Below is a small trained network, with its code and all its weights. Each question gives an input and a target symbol and asks what happens when units are switched off, that is, made to give their printed mean instead of their output.

import numpy as np


def w(rows, s, z=0):
    codes = np.array(rows[::2]) - 128.0
    scale = np.full(codes.shape[1], s)
    scale[-1] = z or s
    return codes * scale


def f(y):
    return y / 2 * (1 + np.tanh(0.7978845608 * (y + 0.044715 * y**3)))


def softmax(a):
    e = np.exp(a - a.max(-1, keepdims=True))
    return e / e.sum(-1, keepdims=True)


def log_softmax(a):
    a = a - a.max(-1, keepdims=True)
    return a - np.log(np.exp(a).sum(-1, keepdims=True))


def net(x, mask):
    ids = ['βδελξπσ'.index(c) for c in x.split()]
    T = len(ids)
    res = E[ids] + P[:T]
    r = res
    for j in range(2):
        rows = slice(2 * j, 2 * j + 2)
        q, k, v = (r @ M[0][rows].T for M in (Q, K, V))
        z = softmax(np.where(np.tri(T) > 0, q @ k.T / 2**0.5, -1e9)) @ v
        o = O[0][rows]
        res = res + np.where(mask[j], z, o[:, -1]) @ o[:, :-1]
    y = f(res @ A[0][:, :-1].T + A[0][:, -1])
    res = res + np.where(mask[2:10], y, B[0][:, -1]) @ B[0][:, :-1]
    return log_softmax(res[-1] @ U[:, :-1].T + U[:, -1])


Q, K, V, O, A, B = {}, {}, {}, {}, {}, {}
E = w([
[161,122,113],'β',
[187,242,140],'δ',
[36,87,143],'ε',
[176,88,65],'λ',
[97,67,49],'ξ',
[125,34,160],'π',
[91,239,254],'σ',
],0.016)
P = w([
[220,50,253],'0',
[108,93,174],'1',
[77,47,172],'2',
[114,64,191],'3',
[110,99,199],'4',
[151,14,156],'5',
[144,67,193],'6',
[138,105,220],'7',
[162,44,180],'8',
[146,84,194],'9',
[129,112,226],'10',
[171,99,186],'11',
[155,77,177],'12',
],0.0039)
Q[0] = w([
[254,105,128],'head 1',
[163,126,109],'head 1',
[190,103,76],'head 2',
[127,202,141],'head 2',
],0.0097)
K[0] = w([
[111,73,131],'head 1',
[167,161,150],'head 1',
[118,151,217],'head 2',
[12,118,42],'head 2',
],0.011)
V[0] = w([
[208,140,37],'head 1',
[58,81,9],'head 1',
[254,25,103],'head 2',
[222,248,20],'head 2',
],0.0075)
O[0] = w([
[192,94,51,97],'head 1',
[70,217,4,79],'head 1',
[155,77,52,238],'head 2',
[193,241,166,2],'head 2',
],0.013,0.0039)
A[0] = w([
[94,54,41,129],'neuron 1',
[90,114,57,117],'neuron 2',
[121,255,199,250],'neuron 3',
[117,94,121,146],'neuron 4',
[200,143,95,108],'neuron 5',
[228,207,200,2],'neuron 6',
[153,167,51,92],'neuron 7',
[134,190,131,196],'neuron 8',
],0.012,0.0047)
B[0] = w([
[126,194,121,252],'neuron 1',
[125,133,133,167],'neuron 2',
[134,36,100,150],'neuron 3',
[172,132,33,174],'neuron 4',
[214,254,123,145],'neuron 5',
[86,179,116,141],'neuron 6',
[94,195,93,139],'neuron 7',
[104,15,183,125],'neuron 8',
],0.0076,0.014)
U = w([
[247,51,94,92],'β',
[162,153,168,41],'δ',
[18,170,118,125],'ε',
[162,127,71,121],'λ',
[44,175,67,72],'ξ',
[121,5,2,146],'π',
[95,58,144,255],'σ',
],0.0092,0.0021)

Each question gives the input, a string of symbols that net reads in full, and the target symbol t.
The units are the heads (2 rows each of Q, K, V and O) and the neurons (one row each of A and B). Each row of codes is followed by its name. A weight is (code - 128) times the scale printed after its matrix; where a second scale follows, it is the last column's (O, A, B and U).
mask holds one flag per unit, heads first, then neurons. A switched-off unit (its flag False) gives its mean, the last column of its rows in O or B, instead of its output. The means were averaged over made-up inputs and are rounded, as every weight is.
A unit's drop is (log p(t) with every unit on - log p(t) with that unit switched off) / (log p(t) with every unit on - log p(t) with every unit switched off).
The circuit of an input: a set's keep is (log p(t) with only the set's units on - log p(t) with every unit switched off) / (log p(t) with every unit on - log p(t) with every unit switched off). Starting from all 10 units, units are removed one at a time, each time the one whose removal leaves the highest keep (on an exact tie, the one counted first), for as long as the keep stays at least 0.8.
units of the circuit, in order: the units of the circuit, biggest drop first
most important unit: the unit with the biggest drop
k most important neurons: the k neurons with the biggest drops, biggest first
heads that matter: for each layer, one digit per head in row order, 1 if its drop is at least 0.15 and else 0, layers parted by /
drop of u: that unit's drop, to one decimal
input β π π λ λ ξ, target ξ: most important unit	neuron 1
input β ξ π β ξ λ, target ξ: 2 most important neurons	(neuron 1; neuron 7)
input β ξ λ, target ξ: units of the circuit, in order	(head 1; neuron 7; neuron 1)
input λ β ξ ε, target ξ: 2 most important neurons	(neuron 1; neuron 3)
input σ ε σ ξ β ξ β ξ, target ε: heads that matter	01
input π π β β β λ σ σ β λ, target σ: units of the circuit, in order	(head 2; neuron 1)
input β λ β λ, target λ: heads that matter	11
input ε σ β β, target σ: heads that matter	11
input β σ λ σ, target σ: heads that matter	10
input σ π δ, target σ: heads that matter	10
input β σ β β π σ β σ ε, target σ: heads that matter	10
input β λ ε β ξ β, target ξ: 2 most important neurons	(neuron 7; neuron 1)
input λ β λ β, target λ: drop of head 1	0.7
input σ β β σ π π, target σ: drop of neuron 5	0.0
input β λ β, target λ: drop of head 2	0.6
input ε β σ, target σ: most important neuron	(neuron 3)
